Below are the code and all the weights of a small trained network. Each question names an input and a class and asks about switching units off, where a switched-off unit gives its printed mean instead of its output.

import numpy as np


def w(rows, s, z=0):
    codes = np.array(rows[::2]) - 128.0
    scale = np.full(codes.shape[1], s)
    scale[-1] = z or s
    return codes * scale


def norm(h):
    return h / np.sqrt((h * h).mean(-1, keepdims=True) + 1e-5)


def f(y):
    return np.maximum(y, 0)


def log_softmax(a):
    a = a - a.max(-1, keepdims=True)
    return a - np.log(np.exp(a).sum(-1, keepdims=True))


def net(x, mask):
    res = np.array(x, float).reshape(1, 7) / 4 @ E
    u = 0
    for l in range(2):
        y = f(norm(res) @ A[l][:, :-1].T + A[l][:, -1])
        res = res + np.where(mask[u : u + 7], y, B[l][:, -1]) @ B[l][:, :-1]
        u += 7
    return log_softmax(norm(res)[-1] @ U[:, :-1].T + U[:, -1])


A, B = {}, {}
E = w([
[214,55,134,152],'x0',
[128,127,127,128],'x1',
[128,128,129,127],'x2',
[128,128,126,127],'x3',
[211,204,49,114],'x4',
[128,129,132,129],'x5',
[107,189,69,251],'x6',
],0.013)
A[0] = w([
[70,154,117,254,89],'L0N1',
[161,133,94,250,254],'L0N2',
[248,142,118,129,127],'L0N3',
[170,28,142,194,30],'L0N4',
[78,88,140,93,97],'L0N5',
[155,137,112,237,28],'L0N6',
[139,229,75,56,94],'L0N7',
],0.022,0.0065)
B[0] = w([
[42,49,30,242,230],'L0N1',
[35,241,130,14,250],'L0N2',
[172,82,8,151,197],'L0N3',
[167,144,217,248,182],'L0N4',
[142,210,184,155,165],'L0N5',
[169,170,246,40,190],'L0N6',
[147,125,252,216,204],'L0N7',
],0.021,0.017)
A[1] = w([
[110,150,87,83,137],'L1N1',
[122,86,9,122,103],'L1N2',
[50,63,5,91,197],'L1N3',
[84,190,41,9,30],'L1N4',
[55,189,163,139,2],'L1N5',
[172,76,192,192,86],'L1N6',
[177,94,58,77,147],'L1N7',
],0.022,0.0021)
B[1] = w([
[156,92,175,137,158],'L1N1',
[69,74,97,219,162],'L1N2',
[210,43,72,128,185],'L1N3',
[255,74,202,132,198],'L1N4',
[23,200,81,141,253],'L1N5',
[202,111,132,58,212],'L1N6',
[55,116,47,103,153],'L1N7',
],0.03,0.016)
U = w([
[68,155,146,138,1],'0',
[228,77,168,96,251],'1',
[131,2,38,175,73],'2',
],0.019,0.00097)

Each question gives the input, the list of numbers given to net, and the class t.
The units are the neurons (one row each of A and B). Each row of codes is followed by its name. A weight is (code - 128) times the scale printed after its matrix; where a second scale follows, it is the last column's (A, B and U).
mask holds one flag per neuron, layer by layer. A switched-off neuron (its flag False) gives its mean, the last column of its row in B, instead of its output. The means were averaged over made-up inputs and are rounded, as every weight is.
A unit's drop is (log p(t) with every unit on - log p(t) with that unit switched off) / (log p(t) with every unit on - log p(t) with every unit switched off).
unit that matters most: the unit with the biggest drop
k most important neurons: the k neurons with the biggest drops, biggest first
top k neurons in layer l: the k neurons of layer l with the biggest drops, biggest first
drop when u is switched off: that unit's drop, to one decimal
input [8,8,-5,-7,2,-8,-8], class 2: most important neuron => L0N3
input [-8,1,-6,-7,5,-6,-1], class 1: 2 most important neurons => L0N7, L0N2
input [4,-6,4,-1,0,-7,0], class 1: top 2 neurons in layer 0 => L0N1, L0N3
input [1,-2,4,-7,8,-8,6], class 1: top 2 neurons in layer 1 => L1N4, L1N1
input [5,-7,-4,6,0,4,1], class 0: 2 most important neurons => L0N4, L0N2
input [8,-3,1,4,0,-8,1], class 0: 3 most important neurons => L0N4, L0N2, L1N4
input [8,4,1,2,-1,4,1], class 0: 3 most important neurons => L0N4, L0N2, L1N4
input [8,-5,-5,-3,-8,-6,1], class 0: 4 most important neurons => L0N3, L1N4, L1N3, L0N7
input [6,-6,2,6,-4,5,0], class 1: 3 most important neurons => L0N4, L1N6, L0N2
input [-6,5,-8,5,-1,-3,8], class 2: 3 most important neurons => L0N1, L1N3, L0N4
input [-5,-4,0,-2,-6,-5,6], class 2: 2 most important neurons => L0N1, L1N3
input [6,-6,2,6,8,-6,7], class 1: 2 most important neurons => L0N2, L1N4
input [2,-6,4,8,-7,1,-6], class 1: 2 most important neurons => L0N2, L1N6
input [-2,4,-2,5,-2,5,3], class 2: unit that matters most => L0N1
input [6,0,-1,-1,-2,2,3], class 0: 2 most important neurons => L0N4, L0N2
input [-6,8,0,-7,2,5,0], class 1: top 2 neurons in layer 1 => L1N6, L1N5
input [-1,-7,4,4,3,-8,-4], class 1: 3 most important neurons => L0N7, L0N2, L0N1
input [7,3,-2,-7,-2,-4,1], class 0: 3 most important neurons => L0N4, L0N2, L1N4
input [-2,-7,1,-2,1,-8,-8], class 1: top 2 neurons in layer 1 => L1N5, L1N6
input [1,6,8,7,8,6,-8], class 2: unit that matters most => L0N3
input [-2,-7,5,-3,3,-1,-8], class 1: drop when L0N2 is switched off => 0.6
input [1,2,-7,8,7,-1,-8], class 2: drop when L1N2 is switched off => 0.1
input [8,3,-3,1,0,-3,5], class 0: drop when L0N5 is switched off => 0.0
input [2,6,-2,5,2,-3,-5], class 2: drop when L0N2 is switched off => 0.5
